Below is a small trained network, with its code and all its weights. Each question gives an input and a class and asks what happens when units are switched off, that is, made to give their printed mean instead of their output.

import numpy as np


def w(rows, s, z=0):
    codes = np.array(rows[::2]) - 128.0
    scale = np.full(codes.shape[1], s)
    scale[-1] = z or s
    return codes * scale


def norm(h):
    return h / np.sqrt((h * h).mean(-1, keepdims=True) + 1e-5)


def f(y):
    return np.maximum(y, 0)


def log_softmax(a):
    a = a - a.max(-1, keepdims=True)
    return a - np.log(np.exp(a).sum(-1, keepdims=True))


def net(x, mask):
    res = np.array(x, float).reshape(1, 3) / 4 @ E
    u = 0
    for l in range(4):
        y = f(norm(res) @ A[l][:, :-1].T + A[l][:, -1])
        res = res + np.where(mask[u : u + 8], y, B[l][:, -1]) @ B[l][:, :-1]
        u += 8
    return log_softmax(norm(res)[-1] @ U[:, :-1].T + U[:, -1])


A, B = {}, {}
E = w([
[211,6,49,92,148,87],'x0',
[203,199,110,90,122,131],'x1',
[148,111,184,206,27,9],'x2',
],0.0016)
A[0] = w([
[101,214,197,217,115,123,144],'L0N1',
[116,164,119,100,72,53,143],'L0N2',
[35,68,166,129,107,160,107],'L0N3',
[41,251,132,76,125,204,1],'L0N4',
[180,234,119,67,149,172,118],'L0N5',
[170,133,230,206,117,77,53],'L0N6',
[112,131,54,65,58,51,150],'L0N7',
[100,7,45,93,156,33,201],'L0N8',
],0.0024,0.00094)
B[0] = w([
[141,115,162,48,229,113,226],'L0N1',
[163,195,251,100,158,156,175],'L0N2',
[224,77,188,169,152,119,180],'L0N3',
[152,170,95,190,63,136,221],'L0N4',
[200,106,95,204,190,103,206],'L0N5',
[96,110,74,11,111,104,189],'L0N6',
[201,123,171,91,115,140,175],'L0N7',
[111,144,44,102,117,144,252],'L0N8',
],0.0031,0.0023)
A[1] = w([
[102,131,163,180,73,75,152],'L1N1',
[138,61,79,136,169,94,129],'L1N2',
[46,109,190,154,236,134,181],'L1N3',
[23,138,67,118,142,132,126],'L1N4',
[147,102,172,243,146,215,94],'L1N5',
[86,182,101,168,163,253,99],'L1N6',
[172,162,150,145,145,63,255],'L1N7',
[110,70,127,148,34,149,38],'L1N8',
],0.0034,0.00092)
B[1] = w([
[112,177,157,161,226,198,171],'L1N1',
[108,132,138,152,251,119,227],'L1N2',
[166,52,137,145,37,182,225],'L1N3',
[132,30,161,219,103,187,169],'L1N4',
[225,147,54,75,32,73,190],'L1N5',
[180,112,140,163,91,13,252],'L1N6',
[47,107,92,150,157,228,235],'L1N7',
[35,240,120,173,89,78,146],'L1N8',
],0.003,0.0022)
A[2] = w([
[249,174,118,157,67,128,143],'L2N1',
[173,94,61,70,71,95,101],'L2N2',
[179,96,119,107,172,90,76],'L2N3',
[179,136,76,161,62,183,142],'L2N4',
[136,83,123,95,99,3,93],'L2N5',
[111,231,65,162,191,54,144],'L2N6',
[110,207,189,144,59,44,245],'L2N7',
[172,101,92,23,77,152,142],'L2N8',
],0.0031,0.0011)
B[2] = w([
[179,109,133,174,98,208,251],'L2N1',
[128,117,223,128,107,98,199],'L2N2',
[96,89,125,132,138,179,191],'L2N3',
[192,111,94,129,114,132,203],'L2N4',
[118,142,168,142,37,124,171],'L2N5',
[81,207,2,91,116,115,194],'L2N6',
[174,75,41,120,160,161,221],'L2N7',
[151,113,120,193,90,139,195],'L2N8',
],0.0035,0.0025)
A[3] = w([
[160,131,96,119,170,100,231],'L3N1',
[74,12,188,105,175,172,168],'L3N2',
[176,152,127,103,135,192,173],'L3N3',
[216,253,92,42,179,130,249],'L3N4',
[52,119,145,173,139,121,122],'L3N5',
[45,70,121,48,117,73,185],'L3N6',
[45,125,76,104,32,24,79],'L3N7',
[83,171,99,123,237,141,224],'L3N8',
],0.0039,0.0011)
B[3] = w([
[59,186,168,152,149,121,194],'L3N1',
[89,250,126,137,126,192,227],'L3N2',
[80,96,166,119,114,57,222],'L3N3',
[80,130,171,56,133,68,252],'L3N4',
[217,147,110,26,97,146,149],'L3N5',
[113,144,215,182,111,129,169],'L3N6',
[55,149,144,253,180,16,155],'L3N7',
[182,15,117,144,73,130,198],'L3N8',
],0.0035,0.0033)
U = w([
[243,48,159,203,25,159,249],'0',
[51,61,70,199,205,244,117],'1',
[193,254,33,115,97,80,83],'2',
[143,52,50,42,216,67,92],'3',
[62,223,242,150,89,244,63],'4',
[31,121,163,253,122,15,96],'5',
[45,162,218,24,122,47,137],'6',
],0.0087,0.0021)

Each question gives the input, the list of numbers given to net, and the class t.
The units are the neurons (one row each of A and B). Each row of codes is followed by its name. A weight is (code - 128) times the scale printed after its matrix; where a second scale follows, it is the last column's (A, B and U).
mask holds one flag per neuron, layer by layer. A switched-off neuron (its flag False) gives its mean, the last column of its row in B, instead of its output. The means were averaged over made-up inputs and are rounded, as every weight is.
A unit's drop is (log p(t) with every unit on - log p(t) with that unit switched off) / (log p(t) with every unit on - log p(t) with every unit switched off).
The circuit of an input: a set's keep is (log p(t) with only the set's units on - log p(t) with every unit switched off) / (log p(t) with every unit on - log p(t) with every unit switched off). Starting from the 12 units with the biggest drops (on a tie, the unit counted first), units are removed one at a time, each time the one whose removal leaves the highest keep (on an exact tie, the one counted first), for as long as the keep stays at least 0.8.
units of the circuit, in order: the units of the circuit, biggest drop first
most important unit: the unit with the biggest drop
k most important neurons: the k neurons with the biggest drops, biggest first
top k neurons in layer l: the k neurons of layer l with the biggest drops, biggest first
drop of u: that unit's drop, to one decimal
input [5,-1,-1], class 1: most important neuron : [L1N2]
input [-3,-2,0], class 0: 2 most important neurons : [L0N4, L1N3]
input [8,-5,0], class 1: units of the circuit, in order : [L1N6, L1N2, L1N5, L3N2]
input [5,-3,0], class 1: 3 most important neurons : [L1N6, L1N2, L0N4]
input [-5,2,-6], class 2: 2 most important neurons : [L0N4, L2N6]
input [7,-8,1], class 5: 2 most important neurons : [L2N1, L1N8]
input [-3,3,-5], class 2: 2 most important neurons : [L2N6, L1N3]
input [0,2,0], class 2: 4 most important neurons : [L0N5, L0N1, L1N5, L1N3]
input [-3,1,0], class 2: 4 most important neurons : [L0N4, L0N5, L1N2, L0N7]
input [6,-4,1], class 5: top 2 neurons in layer 0 : [L0N1, L0N8]
input [-8,1,3], class 6: top 3 neurons in layer 0 : [L0N1, L0N4, L0N6]
input [0,6,4], class 6: 2 most important neurons : [L0N2, L1N3]
input [4,-2,1], class 5: 2 most important neurons : [L0N1, L1N7]
input [-1,7,5], class 6: most important unit : L1N3
input [4,8,-2], class 3: top 2 neurons in layer 3 : [L3N4, L3N2]
input [-5,1,-4], class 2: drop of L0N4 : 1.1
input [-1,-2,1], class 4: drop of L3N2 : 0.3
input [6,-1,-5], class 1: top 2 neurons in layer 1 : [L1N4, L1N5]
input [-4,-3,-1], class 0: drop of L3N6 : 0.0
input [6,-2,4], class 5: most important unit : L3N7
